Below are the code and all the weights of a small trained network. Each question names an input and a target symbol and asks about switching units off, where a switched-off unit gives its printed mean instead of its output.

import numpy as np


def w(rows, s, z=0):
    codes = np.array(rows[::2]) - 128.0
    scale = np.full(codes.shape[1], s)
    scale[-1] = z or s
    return codes * scale


def norm(h):
    return h / np.sqrt((h * h).mean(-1, keepdims=True) + 1e-5)


def f(y):
    return np.maximum(y, 0)


def softmax(a):
    e = np.exp(a - a.max(-1, keepdims=True))
    return e / e.sum(-1, keepdims=True)


def log_softmax(a):
    a = a - a.max(-1, keepdims=True)
    return a - np.log(np.exp(a).sum(-1, keepdims=True))


def net(x, mask):
    ids = ['δηλξσψ'.index(c) for c in x.split()]
    T = len(ids)
    res = E[ids] + P[:T]
    r = norm(res)
    for j in range(2):
        rows = slice(3 * j, 3 * j + 3)
        q, k, v = (r @ M[0][rows].T for M in (Q, K, V))
        z = softmax(np.where(np.tri(T) > 0, q @ k.T / 3**0.5, -1e9)) @ v
        o = O[0][rows]
        res = res + np.where(mask[j], z, o[:, -1]) @ o[:, :-1]
    y = f(norm(res) @ A[0][:, :-1].T + A[0][:, -1])
    res = res + np.where(mask[2:6], y, B[0][:, -1]) @ B[0][:, :-1]
    return log_softmax(norm(res)[-1] @ U[:, :-1].T + U[:, -1])


Q, K, V, O, A, B = {}, {}, {}, {}, {}, {}
E = w([
[114,254,128,79,141],'δ',
[147,115,131,167,138],'η',
[130,58,162,142,161],'λ',
[22,119,69,188,94],'ξ',
[156,179,123,76,166],'σ',
[146,104,130,82,158],'ψ',
],0.0045)
P = w([
[168,165,101,100,91],'0',
[114,115,42,125,91],'1',
[105,148,196,79,81],'2',
[179,179,138,131,132],'3',
[123,106,55,126,89],'4',
[93,106,225,144,154],'5',
[202,211,138,158,166],'6',
[132,111,55,118,89],'7',
[64,116,253,194,203],'8',
[241,225,141,174,180],'9',
],0.0042)
Q[0] = w([
[107,178,163,212,37],'h0',
[165,212,211,249,43],'h0',
[24,83,105,179,21],'h0',
[148,57,228,189,77],'h1',
[207,2,220,177,64],'h1',
[61,100,62,156,230],'h1',
],0.0042)
K[0] = w([
[185,165,114,242,70],'h0',
[135,231,102,238,81],'h0',
[238,47,97,204,189],'h0',
[130,60,207,129,147],'h1',
[93,55,253,149,129],'h1',
[173,157,73,204,217],'h1',
],0.0047)
V[0] = w([
[162,100,123,187,143],'h0',
[230,159,152,64,119],'h0',
[185,4,50,170,97],'h0',
[156,46,190,183,189],'h1',
[197,65,126,117,172],'h1',
[207,72,75,153,18],'h1',
],0.0029)
O[0] = w([
[198,69,120,206,136,151],'h0',
[158,189,217,110,212,249],'h0',
[174,75,131,251,229,218],'h0',
[27,143,116,174,109,134],'h1',
[52,175,41,38,101,186],'h1',
[124,142,213,25,44,251],'h1',
],0.0026,0.0012)
A[0] = w([
[68,43,98,73,168,247],'n0',
[2,116,171,86,107,86],'n1',
[169,102,77,14,190,64],'n2',
[38,69,93,96,176,89],'n3',
],0.0049,0.0011)
B[0] = w([
[159,213,211,114,70,241],'n0',
[94,227,137,23,3,212],'n1',
[64,58,110,200,194,252],'n2',
[190,205,220,103,134,194],'n3',
],0.0049,0.0017)
U = w([
[38,253,111,38,24,160],'δ',
[225,202,218,118,51,88],'η',
[55,92,229,238,209,78],'λ',
[116,67,9,224,36,253],'ξ',
[117,229,26,51,184,11],'σ',
[65,87,31,100,237,179],'ψ',
],0.0051,0.0019)

Each question gives the input, a string of symbols that net reads in full, and the target symbol t.
The units are the heads (3 rows each of Q, K, V and O) and the neurons (one row each of A and B). Each row of codes is followed by its name. A weight is (code - 128) times the scale printed after its matrix; where a second scale follows, it is the last column's (O, A, B and U).
mask holds one flag per unit, heads first, then neurons. A switched-off unit (its flag False) gives its mean, the last column of its rows in O or B, instead of its output. The means were averaged over made-up inputs and are rounded, as every weight is.
A unit's drop is (log p(t) with every unit on - log p(t) with that unit switched off) / (log p(t) with every unit on - log p(t) with every unit switched off).
The circuit of an input: a set's keep is (log p(t) with only the set's units on - log p(t) with every unit switched off) / (log p(t) with every unit on - log p(t) with every unit switched off). Starting from all 6 units, units are removed one at a time, each time the one whose removal leaves the highest keep (on an exact tie, the one counted first), for as long as the keep stays at least 0.8.
units of the circuit, in order: the units of the circuit, biggest drop first
top k neurons: the k neurons with the biggest drops, biggest first
heads that matter: for each layer, one digit per head in row order, 1 if its drop is at least 0.15 and else 0, layers parted by /
drop when u is switched off: that unit's drop, to one decimal
input η η η, target λ: heads that matter => 11
input λ δ ψ λ, target δ: units of the circuit, in order => (h0; h1)
input λ σ λ ξ ψ η, target δ: heads that matter => 11
input η η λ σ η η ψ η ξ, target δ: heads that matter => 00
input η σ η η δ η η ψ, target λ: top 3 neurons => (n2; n0; n3)
input λ σ σ η δ η, target δ: units of the circuit, in order => (n1; h0; h1)
input σ η ξ ψ λ ξ δ λ ψ, target η: heads that matter => 00
input η ξ ξ η η ψ, target δ: units of the circuit, in order => (n1)
input σ η η ψ, target ψ: top 3 neurons => (n2; n0; n3)
input ψ ψ η η η ξ, target δ: drop when n3 is switched off => -0.1
input η ξ η λ λ, target η: drop when n0 is switched off => 0.2
input σ λ σ η λ δ η ξ σ, target δ: drop when h0 is switched off => 0.9
